Here is a tiny trained network, its code and every weight. The questions are about switching its units off for an input and a class, where a switched-off unit gives its printed mean instead of its output.

import numpy as np


def w(rows, s, z=0):
    codes = np.array(rows[::2]) - 128.0
    scale = np.full(codes.shape[1], s)
    scale[-1] = z or s
    return codes * scale


def f(y):
    return y / 2 * (1 + np.tanh(0.7978845608 * (y + 0.044715 * y**3)))


def log_softmax(a):
    a = a - a.max(-1, keepdims=True)
    return a - np.log(np.exp(a).sum(-1, keepdims=True))


def net(x, mask):
    res = np.array(x, float).reshape(1, 6) / 4 @ E
    y = f(res @ A[0][:, :-1].T + A[0][:, -1])
    res = res + np.where(mask, y, B[0][:, -1]) @ B[0][:, :-1]
    return log_softmax(res[-1] @ U[:, :-1].T + U[:, -1])


A, B = {}, {}
E = w([
[151,130,155,162,177,190,114,186,157,201],'x0',
[211,174,119,119,80,74,115,229,156,159],'x1',
[47,255,171,156,62,151,115,152,207,120],'x2',
[207,181,176,51,172,146,110,115,104,95],'x3',
[125,144,119,136,121,128,115,120,110,136],'x4',
[144,56,123,71,62,180,66,87,157,148],'x5',
],0.0095)
A[0] = w([
[90,154,197,129,106,135,135,153,193,94,137],'n1',
[128,113,86,192,97,115,81,139,123,132,183],'n2',
[139,117,91,155,141,136,99,171,142,181,162],'n3',
[133,97,116,72,55,123,113,114,175,116,152],'n4',
[85,83,83,183,122,106,117,137,141,126,134],'n5',
[83,106,170,134,177,143,151,94,108,105,147],'n6',
[122,177,170,129,62,163,130,103,145,128,76],'n7',
[110,83,123,185,109,102,154,130,175,131,82],'n8',
[158,153,159,118,181,184,100,99,112,73,165],'n9',
[157,122,106,122,104,158,69,92,144,127,87],'n10',
[146,137,104,107,41,53,185,77,88,83,171],'n11',
[108,186,163,116,81,198,147,132,116,125,108],'n12',
[119,158,139,157,172,85,138,151,84,99,111],'n13',
[174,163,138,41,155,124,105,126,139,92,65],'n14',
[168,125,152,175,178,248,137,171,145,196,179],'n15',
[164,112,119,53,97,65,145,215,154,117,188],'n16',
[129,139,126,102,92,74,158,75,168,79,99],'n17',
[160,54,129,110,79,171,64,133,120,111,92],'n18',
[126,124,163,184,186,46,124,149,122,70,145],'n19',
[133,177,201,76,180,148,87,150,92,82,116],'n20',
[175,115,94,122,176,109,146,105,61,149,120],'n21',
[163,80,118,130,169,97,98,153,105,161,230],'n22',
[90,87,190,147,154,196,132,13,149,98,253],'n23',
[88,195,157,178,86,161,138,181,138,136,144],'n24',
[125,98,141,83,62,166,100,132,137,133,98],'n25',
[180,158,131,119,83,85,113,155,152,162,124],'n26',
],0.011,0.0043)
B[0] = w([
[122,12,118,140,104,114,170,98,108,154,207],'n1',
[110,182,114,66,194,82,103,104,112,80,181],'n2',
[84,143,141,123,122,145,134,115,72,87,193],'n3',
[152,137,184,153,115,100,92,119,113,123,203],'n4',
[27,165,78,54,188,111,70,148,148,71,184],'n5',
[175,190,112,168,108,117,150,86,55,100,181],'n6',
[111,68,65,172,105,122,177,150,97,125,186],'n7',
[62,108,87,110,162,92,84,181,181,14,169],'n8',
[100,137,86,88,136,54,91,98,155,84,191],'n9',
[106,132,179,202,132,114,49,158,162,146,165],'n10',
[173,139,183,104,36,219,79,183,54,89,218],'n11',
[144,38,62,127,94,101,178,158,98,187,187],'n12',
[99,71,192,211,142,111,57,98,171,176,172],'n13',
[82,127,77,127,214,105,102,170,161,47,188],'n14',
[110,149,203,100,47,204,99,138,71,44,250],'n15',
[123,243,83,120,2,65,147,79,83,102,231],'n16',
[147,63,163,109,96,194,106,189,88,116,175],'n17',
[107,83,124,182,100,85,106,111,174,146,205],'n18',
[149,115,216,162,101,98,65,111,186,165,181],'n19',
[91,87,104,117,163,59,105,208,129,37,196],'n20',
[102,28,95,147,97,125,175,137,106,137,201],'n21',
[134,73,129,107,118,96,168,108,85,158,220],'n22',
[129,206,129,134,111,98,164,71,87,122,245],'n23',
[127,105,117,106,74,119,118,151,100,142,240],'n24',
[140,136,161,181,170,78,115,132,162,160,184],'n25',
[128,195,87,131,128,110,155,77,133,138,204],'n26',
],0.007,0.011)
U = w([
[78,145,64,96,158,111,93,160,146,78,92],'0',
[133,140,168,111,90,212,105,162,76,109,115],'1',
[124,68,74,142,99,119,185,138,111,162,100],'2',
[129,143,187,246,126,88,86,123,167,150,107],'3',
[127,218,97,138,106,111,172,85,109,129,94],'4',
[109,142,139,114,105,122,142,125,127,118,253],'5',
[128,156,101,104,138,150,141,138,121,163,156],'6',
[158,143,114,129,173,220,147,158,219,149,74],'7',
],0.013,0.0078)

Each question gives the input, the list of numbers given to net, and the class t.
The units are the neurons (one row each of A and B). Each row of codes is followed by its name. A weight is (code - 128) times the scale printed after its matrix; where a second scale follows, it is the last column's (A, B and U).
mask holds one flag per neuron, in row order. A switched-off neuron (its flag False) gives its mean, the last column of its row in B, instead of its output. The means were averaged over made-up inputs and are rounded, as every weight is.
A unit's drop is (log p(t) with every unit on - log p(t) with that unit switched off) / (log p(t) with every unit on - log p(t) with every unit switched off).
The circuit of an input: a set's keep is (log p(t) with only the set's units on - log p(t) with every unit switched off) / (log p(t) with every unit on - log p(t) with every unit switched off). Starting from the 12 units with the biggest drops (on a tie, the unit counted first), units are removed one at a time, each time the one whose removal leaves the highest keep (on an exact tie, the one counted first), for as long as the keep stays at least 0.8.
circuit, biggest first: the units of the circuit, biggest drop first
unit that matters most: the unit with the biggest drop
top k neurons: the k neurons with the biggest drops, biggest first
drop of u: that unit's drop, to one decimal
input [4,1,-6,2,2,-8], class 3: circuit, biggest first	[n13]
input [1,-6,7,-4,-4,-6], class 2: circuit, biggest first	[n1; n12]
input [-8,-8,-7,6,2,-3], class 1: top 4 neurons	[n11; n17; n16; n26]
input [-2,-5,-3,-2,3,1], class 4: circuit, biggest first	[n23; n6]
input [3,3,-1,5,5,-1], class 0: circuit, biggest first	[n20; n14]
input [4,3,-3,8,5,-7], class 0: top 2 neurons	[n20; n14]
input [6,2,-7,5,-2,2], class 2: top 4 neurons	[n21; n22; n11; n18]
input [3,2,-6,5,2,7], class 3: top 2 neurons	[n10; n18]
input [5,8,3,-4,5,3], class 4: circuit, biggest first	[n26; n16]
input [-1,-8,7,-1,-4,7], class 4: top 3 neurons	[n23; n6; n21]
input [-1,-7,-8,-8,-7,7], class 0: top 2 neurons	[n5; n8]
input [-7,1,3,-6,-5,3], class 1: top 2 neurons	[n11; n17]
input [7,0,-1,-7,-7,-7], class 0: top 3 neurons	[n5; n8; n11]
input [-5,0,-8,5,5,3], class 2: circuit, biggest first	[n21]
input [-2,6,8,4,8,-8], class 2: top 3 neurons	[n12; n1; n24]
input [-1,6,5,-1,-1,2], class 4: top 2 neurons	[n16; n26]
input [1,-7,6,8,7,-1], class 0: top 2 neurons	[n20; n9]
input [-8,8,2,5,8,0], class 1: top 3 neurons	[n11; n17; n23]
input [-6,7,7,-2,4,3], class 2: top 2 neurons	[n1; n7]
input [-4,-1,-4,8,-6,-1], class 0: unit that matters most	n14
input [0,6,5,8,4,3], class 0: top 2 neurons	[n14; n20]
input [-8,7,4,-1,0,3], class 1: drop of n11	1.7
input [-8,-3,3,-3,1,-3], class 1: drop of n11	0.2
input [0,0,-3,-2,5,-8], class 3: drop of n23	0.0
input [2,-8,-8,7,-1,-6], class 2: drop of n2	0.3
